Here is a tiny trained network, its code and every weight. The questions are about switching its units off for an input and a target symbol, where a switched-off unit gives its printed mean instead of its output.

import numpy as np


def w(rows, s, z=0):
    codes = np.array(rows[::2]) - 128.0
    scale = np.full(codes.shape[1], s)
    scale[-1] = z or s
    return codes * scale


def norm(h):
    return h / np.sqrt((h * h).mean(-1, keepdims=True) + 1e-5)


def f(y):
    return np.maximum(y, 0)


def softmax(a):
    e = np.exp(a - a.max(-1, keepdims=True))
    return e / e.sum(-1, keepdims=True)


def log_softmax(a):
    a = a - a.max(-1, keepdims=True)
    return a - np.log(np.exp(a).sum(-1, keepdims=True))


def net(x, mask):
    ids = ['ΓΔΛαεηθφ'.index(c) for c in x.split()]
    T = len(ids)
    res = E[ids] + P[:T]
    r = norm(res)
    for j in range(3):
        rows = slice(3 * j, 3 * j + 3)
        q, k, v = (r @ M[0][rows].T for M in (Q, K, V))
        z = softmax(np.where(np.tri(T) > 0, q @ k.T / 3**0.5, -1e9)) @ v
        o = O[0][rows]
        res = res + np.where(mask[j], z, o[:, -1]) @ o[:, :-1]
    y = f(norm(res) @ A[0][:, :-1].T + A[0][:, -1])
    res = res + np.where(mask[3:11], y, B[0][:, -1]) @ B[0][:, :-1]
    return log_softmax(norm(res)[-1] @ U[:, :-1].T + U[:, -1])


Q, K, V, O, A, B = {}, {}, {}, {}, {}, {}
E = w([
[149,51,92,75,38,185,163,75,106],'Γ',
[9,93,13,152,215,103,123,109,110],'Δ',
[179,124,138,105,100,139,11,92,49],'Λ',
[167,223,47,71,135,153,131,71,77],'α',
[111,105,162,2,130,66,155,210,112],'ε',
[176,103,139,115,84,144,11,100,49],'η',
[134,153,110,158,128,203,40,172,74],'θ',
[206,87,144,104,216,117,60,192,122],'φ',
],0.0057)
P = w([
[107,190,194,149,72,147,66,117,249],'0',
[121,165,130,111,81,147,36,132,210],'1',
[126,148,106,91,99,136,50,127,186],'2',
[132,136,97,87,106,134,62,128,166],'3',
[131,130,92,78,116,143,80,126,147],'4',
[133,123,89,78,125,145,95,135,133],'5',
[137,124,92,80,132,147,106,138,119],'6',
[135,120,97,82,138,154,117,139,100],'7',
[135,118,102,91,146,162,127,142,84],'8',
[136,116,108,98,145,160,136,141,66],'9',
[131,116,120,106,158,161,145,136,48],'10',
[126,116,130,120,160,161,160,135,24],'11',
[130,106,136,126,161,155,170,124,2],'12',
],0.0051)
Q[0] = w([
[155,139,161,145,135,129,125,108,105],'head 0',
[104,141,83,104,155,136,84,117,107],'head 0',
[116,62,90,6,154,144,108,151,7],'head 0',
[171,95,189,143,208,86,148,149,179],'head 1',
[89,138,79,118,157,116,170,116,96],'head 1',
[169,123,86,130,143,183,51,111,73],'head 1',
[96,138,116,122,119,121,41,164,110],'head 2',
[156,210,107,107,173,120,119,114,102],'head 2',
[202,116,151,49,108,199,102,167,50],'head 2',
],0.011)
K[0] = w([
[105,125,121,140,118,97,149,124,144],'head 0',
[144,96,133,113,130,129,147,140,68],'head 0',
[133,110,130,139,156,131,164,129,43],'head 0',
[126,104,104,136,155,101,87,135,246],'head 1',
[119,108,113,94,134,117,168,134,78],'head 1',
[152,118,102,165,152,159,139,96,76],'head 1',
[90,128,170,164,164,116,81,170,103],'head 2',
[113,195,111,122,154,104,111,119,115],'head 2',
[49,104,97,168,150,109,115,109,134],'head 2',
],0.013)
V[0] = w([
[184,139,140,182,60,167,106,66,113],'head 0',
[181,102,168,75,22,76,170,123,120],'head 0',
[253,126,195,136,152,91,84,166,145],'head 0',
[119,57,166,107,86,165,97,133,130],'head 1',
[136,136,106,189,117,194,100,75,128],'head 1',
[110,85,182,124,143,87,125,194,176],'head 1',
[88,107,166,99,143,139,128,129,39],'head 2',
[191,123,146,90,56,123,94,113,169],'head 2',
[140,123,71,131,82,180,159,63,179],'head 2',
],0.0055)
O[0] = w([
[94,121,115,52,234,135,145,217,105,84],'head 0',
[94,105,143,242,201,136,119,191,168,179],'head 0',
[1,140,117,147,104,184,203,89,124,214],'head 0',
[143,228,113,127,165,116,152,52,128,241],'head 1',
[147,123,148,105,108,49,194,138,178,147],'head 1',
[167,155,66,92,125,117,117,126,83,2],'head 1',
[129,179,121,100,90,136,107,146,174,114],'head 2',
[189,133,181,121,102,159,169,159,77,211],'head 2',
[83,150,109,149,102,133,72,147,66,130],'head 2',
],0.0057,0.0025)
A[0] = w([
[199,165,142,141,68,145,151,183,63,56],'neuron 0',
[129,124,101,253,123,99,101,76,138,4],'neuron 1',
[157,146,178,107,117,125,220,178,232,138],'neuron 2',
[147,160,199,136,76,157,128,90,130,142],'neuron 3',
[140,137,99,233,179,92,91,140,146,96],'neuron 4',
[148,129,187,101,88,91,233,154,194,119],'neuron 5',
[149,151,217,130,151,157,112,126,173,109],'neuron 6',
[139,105,129,76,116,116,81,109,86,148],'neuron 7',
],0.0075,0.003)
B[0] = w([
[153,156,95,87,155,132,205,75,53,247],'neuron 0',
[156,108,81,139,51,246,157,208,122,147],'neuron 1',
[90,2,251,212,100,117,32,203,211,175],'neuron 2',
[141,91,139,119,162,87,140,176,125,238],'neuron 3',
[177,207,133,165,156,82,205,149,133,146],'neuron 4',
[69,52,216,178,130,122,27,164,191,160],'neuron 5',
[76,66,200,145,78,128,120,139,150,199],'neuron 6',
[157,110,179,156,124,130,180,150,122,254],'neuron 7',
],0.0077,0.0048)
U = w([
[152,196,114,184,214,60,133,160,181,55],'Γ',
[188,176,136,95,72,86,52,60,164,246],'Δ',
[75,126,75,98,178,123,93,136,128,23],'Λ',
[119,44,201,158,127,119,95,195,158,168],'α',
[146,164,79,213,63,196,147,158,157,92],'ε',
[70,128,69,99,201,116,83,147,128,51],'η',
[171,129,139,65,119,144,215,113,58,171],'θ',
[20,147,125,153,38,151,136,1,117,97],'φ',
],0.0056,0.0013)

Each question gives the input, a string of symbols that net reads in full, and the target symbol t.
The units are the heads (3 rows each of Q, K, V and O) and the neurons (one row each of A and B). Each row of codes is followed by its name. A weight is (code - 128) times the scale printed after its matrix; where a second scale follows, it is the last column's (O, A, B and U).
mask holds one flag per unit, heads first, then neurons. A switched-off unit (its flag False) gives its mean, the last column of its rows in O or B, instead of its output. The means were averaged over made-up inputs and are rounded, as every weight is.
A unit's drop is (log p(t) with every unit on - log p(t) with that unit switched off) / (log p(t) with every unit on - log p(t) with every unit switched off).
unit that matters most: the unit with the biggest drop
k most important neurons: the k neurons with the biggest drops, biggest first
heads that matter: for each layer, one digit per head in row order, 1 if its drop is at least 0.15 and else 0, layers parted by /
input η η α Δ α, target Δ: heads that matter => 101
input ε θ η θ Δ ε ε, target ε: heads that matter => 111
input Δ α θ Γ ε θ, target ε: 3 most important neurons => [neuron 1; neuron 0; neuron 3]
input ε η φ Δ, target φ: heads that matter => 100
input Δ ε θ φ φ, target φ: heads that matter => 101
input φ φ θ Γ ε θ Δ η ε, target η: 4 most important neurons => [neuron 0; neuron 2; neuron 6; neuron 3]
input φ Δ Λ Γ θ θ α Γ ε Λ ε φ, target ε: 2 most important neurons => [neuron 1; neuron 0]
input ε ε η ε φ φ θ φ Γ Λ Δ Λ, target Δ: 4 most important neurons => [neuron 0; neuron 3; neuron 2; neuron 6]
input α φ ε Γ Γ Λ Δ Γ, target Δ: most important neuron => [neuron 0]
input Δ ε Λ ε φ Δ Γ Δ, target Γ: 2 most important neurons => [neuron 0; neuron 4]
input η φ ε Δ ε ε φ Λ, target φ: 3 most important neurons => [neuron 3; neuron 2; neuron 0]
input α Λ Λ, target θ: heads that matter => 001
input α ε ε η α φ ε ε α Γ Δ Δ, target θ: heads that matter => 101
input Λ Γ φ ε θ η ε Δ θ, target Δ: heads that matter => 101
input φ φ ε Δ η Γ η, target Γ: unit that matters most => head 0
input Δ η ε Δ ε ε Γ, target ε: heads that matter => 101
input ε θ θ ε ε η Δ Γ η φ α, target φ: 2 most important neurons => [neuron 3; neuron 0]
input ε Δ φ, target Δ: heads that matter => 111
input Γ Γ α θ θ ε θ θ Δ Δ φ Δ η, target Δ: heads that matter => 101
input η θ α α Δ α ε η ε, target η: 2 most important neurons => [neuron 2; neuron 6]
